Each row has a hidden value. The values are split into ranges, and the band after each row names the range that its value falls in. Each part has its own value, ranges and names.
[  -2  212   78 -108   26  125  -82  193  -11 -174  -22 -177  -21  245
  -84 -160  396  103  282   80   62  -24  166   92   35  157   78  146
  -99  -88 -189   40  -96  -31  -53  117  -96 -113 -233   57  -21  -82
  231 -113 -251  330 -187   39 -390   -1]
W
[-201 -141 -249  114  152  -64    6  -44  283  -46  -61   73  186  134
  269  178  241  148 -262  152 -111  -49 -191   19 -131 -109  195 -118
 -187 -131   31  119 -185   -1  152  -60    4  133  -68  -49 -138  161
  272 -200 -121  180   80  215   74  425]
D
[-120  308   75   71   21   -2  232  161   72  213 -370  223  -30   86
   28  -13  370  -35  -49  194 -104   43  -83  136  -11 -139  157 -164
   46 -115  -37   58  -57  142  367  -79 -157  -21 -205   61 -176  -26
  132 -440   97  -24   11  -43 -172  132]
N
[-219  307   10 -301   39 -129  -54  265   93 -194 -131 -245 -167  353
 -203   16  156  242  349   40  -76   94  128  232   73   53   -1  178
 -284   43  -92   26 -499  234 -239   -2  -92   25   27   55 -334  105
  -11 -116  -34  188  -74 -212 -120   45]
Y
[-249 -139 -137   84   19 -123 -255 -137  114 -121  223   34  -98   72
  -15  -17   37  176  107  160 -163 -195 -268   18  -19 -122   37   99
 -143  -12   23   95 -401  -97 -105   15 -167   94 -185 -251 -249  287
  220 -263   38  -20  -90  285   65   72]
D
[ -75  -14   37   49 -114  161  164  -36 -205  232  128  -39 -237  -74
 -299  -21 -252 -282  239 -213   28   44 -125  202 -193   13 -194 -101
  298  214  139 -182 -133 -222 -163 -257 -310  180 -140 -501   17  -77
 -140 -238 -210 -486  118 -432   70 -238]
Q
[-197 -134 -151  231  177  249  105  -76  -39   12 -204  315   72 -282
   55  106  142  -44 -318   64   80  -92   33 -105  -35 -358  453 -117
   76   40   79 -194  -11 -147 -345  -87  257   58  117  123   18  -55
 -259  126   11  129  106  304  293  438]
K
[ -38  222    6  -70  109 -118   83   95   75  -32 -163  -29 -140  242
  -72 -157  215   13  142  109  -37   25   42  203   -4  -79   40   24
 -321   66   29   49 -290  147   53  -48   12  -13 -164   20 -292  117
   80 -211   47  102 -126   80 -129   70]
N
[ -96  287   78  133  193  167  342  133 -118  507 -275  246 -248  -57
  -93   21  184 -397 -278  113  -45   53   50  301  -19 -377   79 -308
   91   78  -33 -162   77  -75  320 -226    0    8 -312   30  -50  -84
  -38 -463   49 -136  119 -226  -50  131]
Q
[  32 -173 -131   62  131 -114 -177 -146  214 -235  321  -56   10 -378
  -79   72 -181   92  -54  -35  108   38  344  145   48  -50  162   -8
  -68  216  176 -126 -124   64 -119   13  -72  -80   71 -110  103   50
  -77   71  169  229 -315  295  126   27]
Y
[-325 -120 -255  -87  179   12  -79   32  166   45   88  -47  -10  -51
   73  191   79    8 -245   31    5  -94  -22  233    5 -293  -49  -94
 -340   -3   75   12 -219  -98  -17  -69   25  255 -132  -79 -181  241
  223 -276 -102  228  -23   93  175  403]
J
[-140 -206 -156  158  228  -10   -5  -88   69   16  319 -130   39  -76
  130  -22  154 -116 -244   48 -157  -98  129  244 -136 -220    5  -43
 -390   34  121 -104  -53 -187   16  -56    7  151 -231 -227   25  268
  234 -214   21  225   -8  288  300  217]
K
[ -32  123   22   13  106   15   56   70  104   -5 -151  -47   20    8
   51 -149  251  -31   51  124  -30   47   49  156   85 -112   23  -84
 -210   93   48   31  -86  174  119  -45  -95   -9 -217  -72 -183   94
   70 -293  148  180 -147  179  -28  104]
Q
[-225 -114 -216 -134   97 -229 -124 -214  296  126  155   31  -11 -231
  139  215 -202  -64 -271  325   84  -50  117 -102   44 -143    9   57
 -228  107  -47 -211   67  233  -55   87  136 -190  175  -97 -280  451
   75  -75  213   78 -326  296   37 -156]
Q
[ 192 -151  -19  390    7  173   75 -170  111 -259   57  -38  274 -220
  228  -43  -25  -39   -5   37 -171   69  150 -167 -233   99  382   71
  145  136   96   98  124  172 -124    5  -22 -127   45  -59  151 -202
 -237  176   65   52  -88  441  157   -1]
D
[ -60 -126 -201  -58  129 -295  157 -219  278   42  103   60  121 -243
  201  126 -156 -110 -224   90  216   83  200   66  -28  -50   23  -94
 -190  178   78 -227  280  212 -117   46  104  -63  198 -243  -63  405
  -62  -56  185  130 -303  216  128  -38]
Z
[-303  -87 -205   20  134  238   66   61   23   78  -86   25   85 -232
  131  160  151 -108 -342    5   23  -99   95  131   14 -422   79  -59
 -274  -23   63  -67  -40 -126 -248  -61  143  267  -55   45  -90   99
   -6 -126  -26  261    8  187  292  452]
Y
[ 152    0  -90  281  -48  225    9 -208  -42  -69  -67   76  -32   21
   36  -19 -157 -161  -33   37  -18  -86  -50 -155 -184 -161  263  132
   96  100   -1  192 -219 -111 -220   -5   74   28 -130  -39  -72 -211
 -165    4 -176 -219 -186  268 -113  -55]
Z
[-139  290  121  134   52   68  427  161   -1  327 -382  239  -53  154
  -48  163  187 -127   13   63 -160  218 -202  153 -187   35  201 -342
  458   41  -51  -86   76  128  311 -218 -240   -4  -42 -150   -7 -134
 -141 -423  -99 -337  352 -503  -27   82]
L
[  -6  188   -4    3  125   29   24   74  146  108 -211   55 -117  107
   69  -52  111 -100  -17  181  -33   32 -110  159  129 -178   -8 -113
 -101  123  -87  188 -109  192  237  -86  -58  -46 -314   32 -267   11
   47 -376   81   83 -148   76 -221  137]
L
[ 160  153   26  -88  157 -123   86   73  175 -145 -252  -90  -26  397
   67 -254  227   47  234  122   67  134  -51  102   76  132   29  -30
 -235  179  -57   96 -153  286   51  -99   27 -156 -148  -16 -262   40
  -16  -63   10  222 -122   74 -277   85]
D
[ 152  -83   14  229  -39   -1  -77 -171  124 -351  207  -73  178 -239
  130  -70  -78   47  122    4  -74   18  205   -9  -19   39  227  150
   67  169   41  134   81  141 -212  159 -183  -65  -30 -194  133  -23
 -202  -21  205  140 -357  426  106  -94]
J
[ 106  -72  -27  249  138 -162  -89 -205  225 -363  180    1   83 -119
  110  -30 -101  137  104  123 -158   70  134  -12  -29   42  344   75
    7  266   38   77  -38  277 -169  109  -46 -182   60 -121   12   99
 -255   29  279  135 -243  458  152  -17]
Y
[ -18  218   49   47  193    2  124  115  132 -116 -166  -48   29  187
  142 -174  319    7  217  163 -112   86   -8  153   -3   51  112  -65
 -188  124  -85  178   82  308   80   55   11  -87 -249   16 -188  120
   44 -292   14  262  -99  226 -129  172]
Q
[-257   13 -204 -425 -130  -84  -31   13  133  269    9 -177 -105   34
  144  242 -265 -213 -229  171  178  -69  103  -22  136 -176 -358  290
 -311  -25 -288 -145   12  104 -376  -27  106   -7  123  -40 -377  297
   13    6   37   90 -292 -174 -179 -216]
K
[-154 -156 -188  241  322 -127  -97 -114  254 -101  197  100   57  154
  260   57  268  114 -207  257 -234 -119 -169   91 -118 -113  248  -99
 -226  -30  -61  128  -55  -42  198   41   66  -13 -245  -56  -65  282
  311 -267  -44  278   38  428   68  397]
D
[ -82 -358 -143  -26   20  -44  -77  -55  113  -50  339 -237    3 -165
  -69   54 -229    9   33 -207   38   80   22  226  -22   67 -207  -86
   15  195  204 -202 -226 -100 -177 -326 -306  150    3 -450   67   33
  -39   35   14   32   84 -200  260   45]
K
[ -90   12  -88   62   52 -188  -65  -98  226 -297  211  -31  -49 -102
   37   45 -247  145  344   34  -89   62   12   84  -67  150  115   90
   35  241  -18  199  -26  349 -278  108  -81  -71   15 -132 -148  187
 -157  -93   79   59 -245  248   -3  -37]
Z
[ -97  -70 -214 -349   81 -182  134 -100  202  270  -68  108   51   52
  200  272  -64 -205 -429  132  480   14   80    5  143 -103 -127  -65
  -93   29 -245 -343  369  -53 -151   26  167  -73  208 -171  -50  320
    4  -29  -98  185 -256 -203 -199    2]
J
[-147  -69  -27  206  190   68  203  -44  -71  242  137   70 -211  -82
 -249  111 -130 -189   -7  -65 -136  115  -12  197 -334   14  152 -276
  282  221  192 -309 -131 -116   87 -319  -87    7  -12 -273   78  -52
 -106 -128 -181 -353  364 -311  237    7]
W
[-327 -139 -122   24  144  -37   35   -4   38    4  390  -94 -196 -109
 -150   48 -164  -53  276  -98 -172   -6 -101  296 -301   99 -113  -91
  -73  212  187  -52  -72   20 -115 -128  -81  141 -101 -302 -118  262
   88 -202 -199 -112  175  -42  258   94]
N
[ -52  -27  -74  209    0   51 -231  -78   15 -305  391 -104 -130 -173
 -102   65 -183   89   99    1 -235 -127  276   78 -130 -103  258  334
  -54   53  -22  145 -307  -58 -356  116  -36  -14  -74   73   37  -86
  -88   80   30   99 -233  344   64  -39]
D
[-226  -36 -161   56 -112  310   81   57  -52  -23 -183   98  119 -148
  124  125   91  -30  -89  -98  110 -123  -88   -4    3 -256   89   46
   54 -118  -48  127  -44 -185 -438  -23  -25  313  -80  -14  -45 -103
  -80  -96 -182  109  -49   74   45  343]
W
[ 329  -49   -8 -335    3  120  -39  -96   41  147 -386 -191  -74  314
  -58 -259  -89 -279  -27  132  473  103  -34 -216  240    3 -209   29
 -173  327  -21 -273 -248   84  -99 -297  134 -251   43 -159 -354 -110
 -200  255  -60  -42 -235 -145 -356 -284]
J
[ 115  -26  -19 -222   54   87   26  -87   51  143 -292  -70  -31  157
  -32 -171   11 -194   25  199  346   81  -20 -235   95   77  -45  -21
  -72  237  -30 -318  -48  143 -107 -174  165 -285  103 -122 -293   35
 -114  180  -80  -24 -137  -22 -250 -229]
Z
[-174  223  -33   30  142   30  209  165  123  154 -189   90   42    9
   72   86  363  -37 -114  115  -32   60   78  230  -75  -94  133 -212
  -70 -102  -19   21   67   86  317   -9  -66   42 -200   48  -57   55
  248 -426  -95  164  -12  -11 -117  247]
Z
[  50 -113 -151  256   35  264  -48 -153   32  -39 -253  165  119   30
  102  167   50   -3 -397  133   11  -76  -24 -283  -59 -287  477   46
  143  -40  -35  -25 -330 -197 -185 -104  135   -8   94  114    1 -294
 -196  188 -103  -33   17  197   26  212]
Q
[-102   27 -169 -314  233 -156   27 -102   91  305 -106  136 -224  194
  -48  140  -31 -219 -371  242  383  -44   70   16  141 -245  -24  -46
 -239  131 -188 -416    1 -108 -112  -40  331 -168  121  -33 -228  313
   -4   -5  -87   80 -180 -129 -205  -19]
L
[ -36 -101 -152  165   57  274  110  -64   43  -24 -308  173  177  -70
  172  141   79  -52 -284   24   98  -13  -76 -150  -21 -244  325  -77
  112   35    0   -9  -53  -82 -269 -104  130  101   87   39   -7 -177
 -258   92 -102   63   49  140  114  356]
Y
[ -60  -10  -67  344  -23  301   20 -141  -98  -49  -57  249   24 -155
   10   44   87  -78 -112  111  -94 -185  -14 -204 -247 -209  461  110
  154  -69   19   68  -85 -194 -186   87  125    7  -49  104   20 -173
  -71   14 -170 -127  -54  398   29  102]
N
[-367 -191 -151 -144  136 -168 -101  -61  152   -6  141 -111 -135  -87
 -153   36 -161   82  166   23  -60   36 -169  170    4  -75 -152 -121
 -224  295  266 -205 -382  162 -181 -212 -119  134   81 -392 -367  418
  -44 -178  142  -88   94  -17  405   86]
L
[  85   12  -33  260  229  -55   61 -150  194 -259  222  -69   97 -170
  129  -26  -34  -47   79  101 -191   88  287   88 -258   84  335    8
 -124  262  114  112  177  311   41  174   98 -159  -32  -38   40  121
  -88  -87   54  140 -226  504  153    4]
J
[-308   45 -116  139   57  205  227   61 -112  -26 -189  253   48 -112
   59  125  220  -23 -133  -35  -13 -121    7   53 -123 -313  328   17
  -18  -90  -14  -35   31 -173 -471   38  175  244   55   96   -7   25
 -189  -40 -106  115  100  150  248  440]
N
[ 196   88   27 -247  112   48  -58  -51  -30   91 -235  -66 -202  393
 -139 -257   93 -175   77  197  364    7  -13 -112  183    5  -55   60
 -155  220 -163 -258 -185  -40 -135 -109  177 -282  -73  -76 -266   12
  -58  114 -146   47 -215  -63 -435 -213]
Q
[ -43  -16 -129 -284  -94  -14   22 -150   43  293 -163   84 -130   64
   63  -13 -165 -298 -142  219  363 -111 -114 -190  117 -151 -219  133
 -156   84 -166 -195   69    6 -236  -42  184 -126   49 -121 -373  227
  -23   21  -30 -104 -317   13 -304 -261]
N
[-194 -134  -63   23   92   30  121  -73  -86  116  288  -28 -156 -263
 -277  -10 -134 -175  158 -199   83   29   32  304 -195  -17 -119 -209
   35  252  301 -313  -34 -180 -132 -155 -170  188  -58 -488   55  191
  -10 -231 -144 -214   70 -152  294  -29]
Y
[ -21    8  -25 -370   52  -45  -69  -37   73  105 -300   46 -136  283
 -145  -39   -3  -17   78  196  420   57 -146 -195  229   79  -27  -22
   67  210 -151 -357 -152   79 -209 -141   91 -268  203 -138 -308   97
 -164  145  -99  -18  -95 -244 -300 -148]
J
[-186  318    9   60  110  -85   87  131  122   17 -168   67  -52  195
  -20   47  351  115   56  208 -194   23   31  163 -107  -61  243  -51
 -107 -113  -54  111 -224  146  264   70  -93  -16 -182   73 -190   98
  241 -431  -40   61  -49   62 -151  118]
Z
[-130 -107 -155 -162  -49 -167 -280 -141  181  -91  285  -87 -119 -207
  -91  164 -317   63  -33   76  114  -70  164   38  143 -122  -63  199
 -110  126  -24 -104 -243   42 -283   54 -106  -46  103 -160 -150  201
  -41   -4  167   65 -387  113  -11 -183]
L
[ 204 -307 -113  293  -29  169  -67 -245   76 -176   81  131  182 -356
   48   10 -108   -7 -175  -70  183  -24  104 -158  -34  -56  321  -33
  272  102  161  -89  -43 -165 -173 -100  -80  -53   67 -135  246 -280
 -194  243   17   38 -168  313   63   69]
D
[ -81  -76  -86  107  129 -305   15 -196  171 -181  256   98  -47 -160
  -10    3 -128   81  112   68  -28   18  105  108  -83   22  186   15
  -59  208   92 -108   15  160 -209   81  -18  -91  102 -225  -40  321
 -123  -55  213   43 -202  294  172  -44]
D
[  57 -100 -125  265   70  170   77  -96   14  -89  -51  128   75  -34
   99   97   30  -58 -263   -7  -34  -53   78  -44 -160 -192  370   41
   57    1   16   23 -121 -174 -191  -77  117   50   16   77  106 -222
 -170  146 -103   52   13  193   84  248]
N
[-278  -84 -229   -2  -42   84  -22   53  245  -65 -139  -21  250   56
  250  249  185  179 -121   61  -54  -32 -220  -24  -68  -57   71  -51
  -52 -183  -18  202 -180   33   -3  -28 -153  238  -40  -89 -161   64
  228 -242 -200  137   29   56   14  358]
Q
[ 115  170   78  152  172   57  204   55  142  213 -362  128  118   43
  234  -74  376 -187 -336  255  -56   98   55  105  111 -239  180 -241
  -47   33  -47   17  125  161  491 -110  -72 -117 -264   29  -53  -65
   35 -382  245  168  -80  128  -83  176]
J
[-171  -67 -176   47   20  245   -1    8    6   -7 -191  121   80  -59
   42  233   79    7 -305  -15  103  -89    8  -43    0 -311  264    3
   51  -73  -19  -23 -221 -223 -274  -68   67  192   61   68  -10 -154
 -118   17 -171   93   16   18   97  359]
J
